[[-23  35  76   1  11   0 -22  -5]
 [-19  18  16 -12  21 -11  -1 -16]
 [-32  37  63 -11  30 -12 -13 -20]
 [-19  21  27  -8  15  -4  -8  -7]
 [ 29 -34 -32   8 -21  -5  27  -8]
 [-15  13  36  -9  18 -17   5 -26]
 [-35  43  54  -9  28  -2 -25  -6]
 [-11   6  -1 -14  19 -15   9 -25]
 [ 36 -36   7  21 -34   0  21  -1]]
=>
[[ -5 -16 -20  -7  -8 -26  -6 -25  -1]
 [-22  -1 -13  -8  27   5 -25   9  21]
 [  0 -11 -12  -4  -5 -17  -2 -15   0]
 [ 11  21  30  15 -21  18  28  19 -34]
 [  1 -12 -11  -8   8  -9  -9 -14  21]
 [ 76  16  63  27 -32  36  54  -1   7]
 [ 35  18  37  21 -34  13  43   6 -36]
 [-23 -19 -32 -19  29 -15 -35 -11  36]]

[[-26  68 -59 -32]
 [ 21  -7  17  35]
 [  1 -66  36  28]
 [-18 -48  61  10]
 [  6  19  29   5]
 [ 16 -69  65  14]
 [-11  62 -64  23]
 [-23 -29  30 -21]]
=>
[[-32  35  28  10   5  14  23 -21]
 [-59  17  36  61  29  65 -64  30]
 [ 68  -7 -66 -48  19 -69  62 -29]
 [-26  21   1 -18   6  16 -11 -23]]

[[ 23 -28  44  51]
 [ 21 -31  43  49]
 [-68 -30 -70 -54]
 [-69 -34 -68 -55]
 [ 20 -31  43  48]
 [ 20 -34  45  47]
 [-69 -32 -69 -54]
 [ 20 -31  43  48]
 [ 22 -30  45  51]
 [ 20 -31  43  47]]
=>
[[ 51  49 -54 -55  48  47 -54  48  51  47]
 [ 44  43 -70 -68  43  45 -69  43  45  43]
 [-28 -31 -30 -34 -31 -34 -32 -31 -30 -31]
 [ 23  21 -68 -69  20  20 -69  20  22  20]]

[[ 51  38   7  60 -38   5  41 -55  55  30]
 [ 44  35   5  55 -40   8  39 -52  51  24]]
=>
[[ 30  24]
 [ 55  51]
 [-55 -52]
 [ 41  39]
 [  5   8]
 [-38 -40]
 [ 60  55]
 [  7   5]
 [ 38  35]
 [ 51  44]]

[[ 10 -10  37   1 -32   8  15  36  -8  24 -14 -25]
 [ 14  37  11 -19  44 -32  22 -10  42  32  31  23]
 [-14 -46  39  33 -40  24 -45   4 -55 -49 -32 -47]
 [-37 -49   5   8  -5  24 -43 -26 -34 -50 -30  -5]]
=>
[[-25  23 -47  -5]
 [-14  31 -32 -30]
 [ 24  32 -49 -50]
 [ -8  42 -55 -34]
 [ 36 -10   4 -26]
 [ 15  22 -45 -43]
 [  8 -32  24  24]
 [-32  44 -40  -5]
 [  1 -19  33   8]
 [ 37  11  39   5]
 [-10  37 -46 -49]
 [ 10  14 -14 -37]]

[[-17  53]
 [ 54  -2]
 [-27 -43]
 [-25  61]
 [ 27  38]]
=>
[[ 53  -2 -43  61  38]
 [-17  54 -27 -25  27]]

[[-22  53 -25]
 [ 11 -68  48]
 [  7 -66  47]
 [  3 -47  32]
 [-22  52 -24]
 [-32  62 -31]
 [-21  39  -7]
 [-21  55 -26]
 [-25  50 -19]
 [  2 -62  43]]
=>
[[-25  48  47  32 -24 -31  -7 -26 -19  43]
 [ 53 -68 -66 -47  52  62  39  55  50 -62]
 [-22  11   7   3 -22 -32 -21 -21 -25   2]]

[[-35  13 -25   4  -9 -25 -29]
 [-29   8  -4  -2  -5   4  -5]
 [-37  14 -51  17 -18 -56 -44]
 [-34  24 -16   5   1 -14  19]
 [-35  21 -18   5   0  -3  20]
 [-32  25 -25  14  -2 -24  27]
 [-15  -2 -31  29 -18 -17  12]]
=>
[[-29  -5 -44  19  20  27  12]
 [-25   4 -56 -14  -3 -24 -17]
 [ -9  -5 -18   1   0  -2 -18]
 [  4  -2  17   5   5  14  29]
 [-25  -4 -51 -16 -18 -25 -31]
 [ 13   8  14  24  21  25  -2]
 [-35 -29 -37 -34 -35 -32 -15]]

[[ -2 -59 -52  16   2 -74 -34 -17 -27  -4]
 [-26 -14 -48  11  28 -16 -40  -9 -59   0]
 [-38 -30  29 -69  -2 -16  -6 -34  -9  12]
 [ 12 -42 -33 -17 -19  -3   8  36 -24   7]
 [  3   1  -1   0   0  -1  -1  -1   0   1]
 [ 12  15 -14 -11  21  -3 -74 -69  -5 -21]
 [ -2 -14 -31  -2 -20 -11  29 -18 -48  13]
 [ -1  -2   0   0   2   0  -2  -2   0   1]
 [ -2  14  -4 -40   8   3   0  15 -13  16]]
=>
[[ -4   0  12   7   1 -21  13   1  16]
 [-27 -59  -9 -24   0  -5 -48   0 -13]
 [-17  -9 -34  36  -1 -69 -18  -2  15]
 [-34 -40  -6   8  -1 -74  29  -2   0]
 [-74 -16 -16  -3  -1  -3 -11   0   3]
 [  2  28  -2 -19   0  21 -20   2   8]
 [ 16  11 -69 -17   0 -11  -2   0 -40]
 [-52 -48  29 -33  -1 -14 -31   0  -4]
 [-59 -14 -30 -42   1  15 -14  -2  14]
 [ -2 -26 -38  12   3  12  -2  -1  -2]]
---
[[ -3  33]
 [ 32  52]
 [-31  59]
 [-45  45]
 [ -8 -19]
 [  2   2]
 [  5 -33]
 [-69 -45]
 [ 46  72]]
=>
[[ 33  -3]
 [ 52  32]
 [ 59 -31]
 [ 45 -45]
 [-19  -8]
 [  2   2]
 [-33   5]
 [-45 -69]
 [ 72  46]]

[[ 27 -13 -47 -22 -43 -11 -35  22  53  51 -42 -32 -32  52   3]
 [-31  20  45  26  41  18  35 -40 -54 -52  40  32  32 -53   6]
 [ 11   8  47  22  43   1  37  -1 -46 -43  36  25  32 -44 -21]]
=>
[[-13 -47 -22 -43 -11 -35  22  53  51 -42 -32 -32  52   3  27]
 [ 20  45  26  41  18  35 -40 -54 -52  40  32  32 -53   6 -31]
 [  8  47  22  43   1  37  -1 -46 -43  36  25  32 -44 -21  11]]

[[-11  12]
 [-36  -9]
 [  1 -18]
 [ 21 -27]
 [-11  21]
 [ 22 -50]
 [-37  13]
 [-22 -34]
 [ 27 -30]
 [-25  33]
 [  6 -34]
 [ 57  30]]
=>
[[ 12 -11]
 [ -9 -36]
 [-18   1]
 [-27  21]
 [ 21 -11]
 [-50  22]
 [ 13 -37]
 [-34 -22]
 [-30  27]
 [ 33 -25]
 [-34   6]
 [ 30  57]]

[[ 12   5 -21  -9  10 -31]
 [-19   0  13  -4 -34  15]
 [  0  -1   0   1   0   0]
 [ -1   1   0   0   0   1]
 [ -1   1  -2  -1  -2  -2]
 [ -3   5  -2  -6  -7  -4]
 [ 39  53  -2 -72  21 -61]
 [ 10   3 -14  -5  11 -19]
 [ -5   1  -3  -2  -9  -2]]
=>
[[  5 -21  -9  10 -31  12]
 [  0  13  -4 -34  15 -19]
 [ -1   0   1   0   0   0]
 [  1   0   0   0   1  -1]
 [  1  -2  -1  -2  -2  -1]
 [  5  -2  -6  -7  -4  -3]
 [ 53  -2 -72  21 -61  39]
 [  3 -14  -5  11 -19  10]
 [  1  -3  -2  -9  -2  -5]]

[[ -3 -25   8 -74]
 [ 56   8  -4  29]
 [-16  36 -15  22]
 [ 52 -41 -17   4]]
=>
[[-25   8 -74  -3]
 [  8  -4  29  56]
 [ 36 -15  22 -16]
 [-41 -17   4  52]]

[[ 43 -19 -35]
 [ 50 -16   5]
 [ 42 -25   0]
 [ 63 -25 -10]
 [ 35 -13  -9]
 [ 27   8 -34]
 [ 29 -27 -38]
 [ 22  -1 -38]
 [-13 -16 -36]]
=>
[[-19 -35  43]
 [-16   5  50]
 [-25   0  42]
 [-25 -10  63]
 [-13  -9  35]
 [  8 -34  27]
 [-27 -38  29]
 [ -1 -38  22]
 [-16 -36 -13]]

[[-11  18  37   8  37   9 -11 -10  25   9   2  19]
 [ 48 -53 -11 -23   1 -29  22   4 -17  12 -11  -6]
 [-45  45   4  14  -7  29 -23  -4   7  -4  10 -17]
 [-24  -8   2 -19   0   5 -22 -12  -6  18  -3 -41]
 [ 32 -59  -6 -32   9 -24  -1 -11 -17  43 -12 -37]
 [ 40 -40  24 -21  58 -17   4 -12   8  43 -10   6]
 [ 55 -58  -6 -26  13 -31  19  -2 -13  25 -11  -8]
 [ 41 -39  18 -18  45 -17   9  -9   7  30 -10  14]]
=>
[[ 18  37   8  37   9 -11 -10  25   9   2  19 -11]
 [-53 -11 -23   1 -29  22   4 -17  12 -11  -6  48]
 [ 45   4  14  -7  29 -23  -4   7  -4  10 -17 -45]
 [ -8   2 -19   0   5 -22 -12  -6  18  -3 -41 -24]
 [-59  -6 -32   9 -24  -1 -11 -17  43 -12 -37  32]
 [-40  24 -21  58 -17   4 -12   8  43 -10   6  40]
 [-58  -6 -26  13 -31  19  -2 -13  25 -11  -8  55]
 [-39  18 -18  45 -17   9  -9   7  30 -10  14  41]]
